Here is a tiny trained network, its code and every weight. The questions are about switching its units off for an input and a target symbol, where a switched-off unit gives its printed mean instead of its output.

import numpy as np


def w(rows, s, z=0):
    codes = np.array(rows[::2]) - 128.0
    scale = np.full(codes.shape[1], s)
    scale[-1] = z or s
    return codes * scale


def f(y):
    return y / 2 * (1 + np.tanh(0.7978845608 * (y + 0.044715 * y**3)))


def softmax(a):
    e = np.exp(a - a.max(-1, keepdims=True))
    return e / e.sum(-1, keepdims=True)


def log_softmax(a):
    a = a - a.max(-1, keepdims=True)
    return a - np.log(np.exp(a).sum(-1, keepdims=True))


def net(x, mask):
    ids = ['αεπστω'.index(c) for c in x.split()]
    T = len(ids)
    res = E[ids] + P[:T]
    r = res
    for j in range(2):
        rows = slice(2 * j, 2 * j + 2)
        q, k, v = (r @ M[0][rows].T for M in (Q, K, V))
        z = softmax(np.where(np.tri(T) > 0, q @ k.T / 2**0.5, -1e9)) @ v
        o = O[0][rows]
        res = res + np.where(mask[j], z, o[:, -1]) @ o[:, :-1]
    y = f(res @ A[0][:, :-1].T + A[0][:, -1])
    res = res + np.where(mask[2:26], y, B[0][:, -1]) @ B[0][:, :-1]
    return log_softmax(res[-1] @ U[:, :-1].T + U[:, -1])


Q, K, V, O, A, B = {}, {}, {}, {}, {}, {}
E = w([
[213,102,67],'α',
[107,254,134],'ε',
[224,134,54],'π',
[72,94,120],'σ',
[221,72,61],'τ',
[53,25,133],'ω',
],0.015)
P = w([
[125,132,11],'0',
[92,112,134],'1',
[95,116,136],'2',
[86,120,136],'3',
[85,129,131],'4',
[85,131,128],'5',
[83,137,133],'6',
[81,146,126],'7',
[82,132,125],'8',
],0.012)
Q[0] = w([
[154,145,178],'head 1',
[190,128,123],'head 1',
[66,90,142],'head 2',
[89,113,253],'head 2',
],0.021)
K[0] = w([
[157,100,205],'head 1',
[137,195,241],'head 1',
[84,178,147],'head 2',
[166,149,248],'head 2',
],0.014)
V[0] = w([
[203,195,92],'head 1',
[106,251,123],'head 1',
[192,187,16],'head 2',
[81,1,131],'head 2',
],0.0095)
O[0] = w([
[36,164,107,131],'head 1',
[74,176,193,52],'head 1',
[156,194,86,178],'head 2',
[88,7,115,253],'head 2',
],0.016,0.0039)
A[0] = w([
[150,181,97,148],'neuron 1',
[170,102,144,253],'neuron 2',
[142,132,117,39],'neuron 3',
[140,133,118,35],'neuron 4',
[155,104,135,49],'neuron 5',
[111,124,72,73],'neuron 6',
[176,106,90,124],'neuron 7',
[90,185,135,25],'neuron 8',
[98,136,119,110],'neuron 9',
[74,97,253,169],'neuron 10',
[86,149,39,162],'neuron 11',
[151,170,104,111],'neuron 12',
[130,130,134,209],'neuron 13',
[90,104,97,185],'neuron 14',
[143,158,119,96],'neuron 15',
[122,119,89,75],'neuron 16',
[159,88,152,122],'neuron 17',
[183,114,111,19],'neuron 18',
[21,163,131,80],'neuron 19',
[144,162,59,83],'neuron 20',
[117,92,111,56],'neuron 21',
[74,145,239,143],'neuron 22',
[77,215,221,137],'neuron 23',
[194,124,113,95],'neuron 24',
],0.014,0.005)
B[0] = w([
[152,121,164,215],'neuron 1',
[168,163,100,193],'neuron 2',
[83,158,178,127],'neuron 3',
[113,148,155,126],'neuron 4',
[124,177,168,153],'neuron 5',
[106,124,134,178],'neuron 6',
[160,171,162,200],'neuron 7',
[154,116,81,179],'neuron 8',
[126,109,134,151],'neuron 9',
[84,170,59,239],'neuron 10',
[127,102,149,235],'neuron 11',
[128,133,212,191],'neuron 12',
[182,116,98,140],'neuron 13',
[201,123,135,247],'neuron 14',
[118,172,184,163],'neuron 15',
[103,136,173,164],'neuron 16',
[172,148,140,196],'neuron 17',
[49,93,131,158],'neuron 18',
[133,133,210,221],'neuron 19',
[79,76,103,208],'neuron 20',
[117,195,163,218],'neuron 21',
[231,254,136,172],'neuron 22',
[98,74,47,206],'neuron 23',
[17,77,95,169],'neuron 24',
],0.0087,0.014)
U = w([
[76,116,158,27],'α',
[124,193,118,117],'ε',
[105,168,203,81],'π',
[95,117,10,254],'σ',
[65,76,141,2],'τ',
[173,128,182,163],'ω',
],0.011,0.0049)

Each question gives the input, a string of symbols that net reads in full, and the target symbol t.
The units are the heads (2 rows each of Q, K, V and O) and the neurons (one row each of A and B). Each row of codes is followed by its name. A weight is (code - 128) times the scale printed after its matrix; where a second scale follows, it is the last column's (O, A, B and U).
mask holds one flag per unit, heads first, then neurons. A switched-off unit (its flag False) gives its mean, the last column of its rows in O or B, instead of its output. The means were averaged over made-up inputs and are rounded, as every weight is.
A unit's drop is (log p(t) with every unit on - log p(t) with that unit switched off) / (log p(t) with every unit on - log p(t) with every unit switched off).
The circuit of an input: a set's keep is (log p(t) with only the set's units on - log p(t) with every unit switched off) / (log p(t) with every unit on - log p(t) with every unit switched off). Starting from the 12 units with the biggest drops (on a tie, the unit counted first), units are removed one at a time, each time the one whose removal leaves the highest keep (on an exact tie, the one counted first), for as long as the keep stays at least 0.8.
units of the circuit, in order: the units of the circuit, biggest drop first
most important unit: the unit with the biggest drop
k most important neurons: the k neurons with the biggest drops, biggest first
which heads matter: for each layer, one digit per head in row order, 1 if its drop is at least 0.15 and else 0, layers parted by /
input ε τ ε σ τ, target ε: units of the circuit, in order	[head 1; neuron 22]
input σ τ ω ω, target σ: most important unit	neuron 10
input σ ε σ σ α ε, target σ: units of the circuit, in order	[neuron 21; neuron 7]
input ω π σ π σ α σ π, target ω: 2 most important neurons	[neuron 10; neuron 23]
input π ω τ, target π: units of the circuit, in order	[head 2; neuron 12; neuron 15; neuron 1]
input ω π ω σ ω ε, target ω: 3 most important neurons	[neuron 10; neuron 23; neuron 20]
input π σ ω ω ω π, target π: 3 most important neurons	[neuron 12; neuron 7; neuron 15]
input ω α π ω, target ω: which heads matter	10
input τ ω σ α, target τ: 4 most important neurons	[neuron 24; neuron 20; neuron 18; neuron 12]
input τ σ τ, target τ: which heads matter	01
input τ σ σ σ σ σ α π, target τ: which heads matter	01
input ε ω ω σ ω, target σ: 2 most important neurons	[neuron 19; neuron 12]
input ε π σ α σ σ ε σ σ, target ε: which heads matter	11
input π ω σ α τ ε ω, target ε: 2 most important neurons	[neuron 19; neuron 22]
input σ α ω σ ε, target σ: which heads matter	10
input σ π σ σ σ σ σ, target σ: which heads matter	11
input ε ε τ, target ε: which heads matter	10
input π τ τ σ σ π, target π: 2 most important neurons	[neuron 12; neuron 15]
input τ σ τ α σ σ, target τ: most important neuron	[neuron 22]
input α σ τ, target τ: 3 most important neurons	[neuron 24; neuron 20; neuron 18]
